Below is a small trained network, with its code and all its weights. Each question gives an input and a class and asks what happens when units are switched off, that is, made to give their printed mean instead of their output.

import numpy as np


def w(rows, s, z=0):
    codes = np.array(rows[::2]) - 128.0
    scale = np.full(codes.shape[1], s)
    scale[-1] = z or s
    return codes * scale


def norm(h):
    return h / np.sqrt((h * h).mean(-1, keepdims=True) + 1e-5)


def f(y):
    return y / 2 * (1 + np.tanh(0.7978845608 * (y + 0.044715 * y**3)))


def log_softmax(a):
    a = a - a.max(-1, keepdims=True)
    return a - np.log(np.exp(a).sum(-1, keepdims=True))


def net(x, mask):
    res = np.array(x, float).reshape(1, 3) / 4 @ E
    u = 0
    for l in range(2):
        y = f(norm(res) @ A[l][:, :-1].T + A[l][:, -1])
        res = res + np.where(mask[u : u + 5], y, B[l][:, -1]) @ B[l][:, :-1]
        u += 5
    return log_softmax(norm(res)[-1] @ U[:, :-1].T + U[:, -1])


A, B = {}, {}
E = w([
[41,217,44,150,35,122,132,195],'x0',
[59,22,78,163,131,236,23,146],'x1',
[2,249,132,151,57,6,19,76],'x2',
],0.0047)
A[0] = w([
[154,89,131,111,110,164,143,187,112],'L0N0',
[155,91,123,108,142,126,116,2,6],'L0N1',
[110,139,76,105,142,73,82,137,148],'L0N2',
[148,50,185,104,105,117,112,41,101],'L0N3',
[134,171,186,161,145,187,57,116,96],'L0N4',
],0.0085,0.0021)
B[0] = w([
[114,87,124,114,75,35,66,38,219],'L0N0',
[35,128,80,162,79,154,192,106,202],'L0N1',
[171,55,179,99,205,143,188,3,190],'L0N2',
[151,246,29,150,98,207,101,183,255],'L0N3',
[149,131,133,175,110,1,117,121,169],'L0N4',
],0.0083,0.0037)
A[1] = w([
[227,44,133,83,120,123,158,199,247],'L1N0',
[139,113,57,98,60,96,103,75,78],'L1N1',
[104,65,104,180,172,132,1,187,117],'L1N2',
[147,60,119,147,132,164,139,183,180],'L1N3',
[1,126,105,114,109,75,147,145,206],'L1N4',
],0.0074,0.0015)
B[1] = w([
[117,159,134,150,141,112,83,102,225],'L1N0',
[68,99,130,155,129,182,162,84,216],'L1N1',
[167,208,185,84,225,97,157,171,253],'L1N2',
[121,150,100,149,9,54,143,114,182],'L1N3',
[200,135,77,150,90,138,111,160,207],'L1N4',
],0.011,0.0049)
U = w([
[178,239,172,114,199,59,134,190,208],'0',
[130,139,132,164,68,61,5,21,150],'1',
[171,194,47,175,69,179,143,165,143],'2',
[87,150,157,128,163,187,151,72,152],'3',
[113,87,192,90,108,161,114,217,4],'4',
[116,22,165,106,137,135,150,224,1],'5',
[113,79,181,85,105,125,148,161,13],'6',
[125,70,195,76,108,177,140,206,15],'7',
],0.011,0.0055)

Each question gives the input, the list of numbers given to net, and the class t.
The units are the neurons (one row each of A and B). Each row of codes is followed by its name. A weight is (code - 128) times the scale printed after its matrix; where a second scale follows, it is the last column's (A, B and U).
mask holds one flag per neuron, layer by layer. A switched-off neuron (its flag False) gives its mean, the last column of its row in B, instead of its output. The means were averaged over made-up inputs and are rounded, as every weight is.
A unit's drop is (log p(t) with every unit on - log p(t) with that unit switched off) / (log p(t) with every unit on - log p(t) with every unit switched off).
The circuit of an input: a set's keep is (log p(t) with only the set's units on - log p(t) with every unit switched off) / (log p(t) with every unit on - log p(t) with every unit switched off). Starting from all 10 units, units are removed one at a time, each time the one whose removal leaves the highest keep (on an exact tie, the one counted first), for as long as the keep stays at least 0.8.
circuit, biggest first: the units of the circuit, biggest drop first
most important unit: the unit with the biggest drop
top k neurons: the k neurons with the biggest drops, biggest first
top k neurons in layer l: the k neurons of layer l with the biggest drops, biggest first
input [1,0,1], class 3: circuit, biggest first => L0N2; L1N3
input [7,-3,4], class 2: top 2 neurons => L1N4; L1N2
input [2,4,-8], class 1: top 2 neurons in layer 1 => L1N3; L1N0
input [0,8,8], class 0: top neuron in layer 0 => L0N0
input [7,4,-8], class 1: circuit, biggest first => L0N3; L0N0
input [0,6,-6], class 0: circuit, biggest first => L1N2; L0N2
input [-7,-5,-5], class 2: circuit, biggest first => L1N2; L0N3
input [-5,6,6], class 0: top 2 neurons => L1N2; L0N0
input [-4,-2,-8], class 1: top 2 neurons in layer 1 => L1N0; L1N2
input [-6,-4,-7], class 1: circuit, biggest first => L1N2; L1N0
input [8,8,4], class 0: circuit, biggest first => L1N2; L0N1
input [-5,-3,-6], class 1: circuit, biggest first => L1N0; L1N2
input [-5,5,5], class 0: top 2 neurons in layer 0 => L0N0; L0N4
input [-5,3,-3], class 2: most important unit => L0N3
input [3,7,-8], class 1: circuit, biggest first => L1N3; L0N0
input [-6,1,-5], class 2: top 3 neurons => L0N3; L0N1; L0N2
input [-8,-6,3], class 2: top 3 neurons => L0N3; L1N2; L0N1
input [3,0,2], class 3: top 2 neurons => L0N2; L1N2
input [-6,-5,-4], class 2: circuit, biggest first => L1N2; L0N3
input [-6,-1,-2], class 2: circuit, biggest first => L0N3
input [0,2,1], class 3: top 4 neurons => L0N2; L1N3; L1N4; L1N2
input [-4,6,-6], class 0: top 2 neurons in layer 0 => L0N2; L0N3
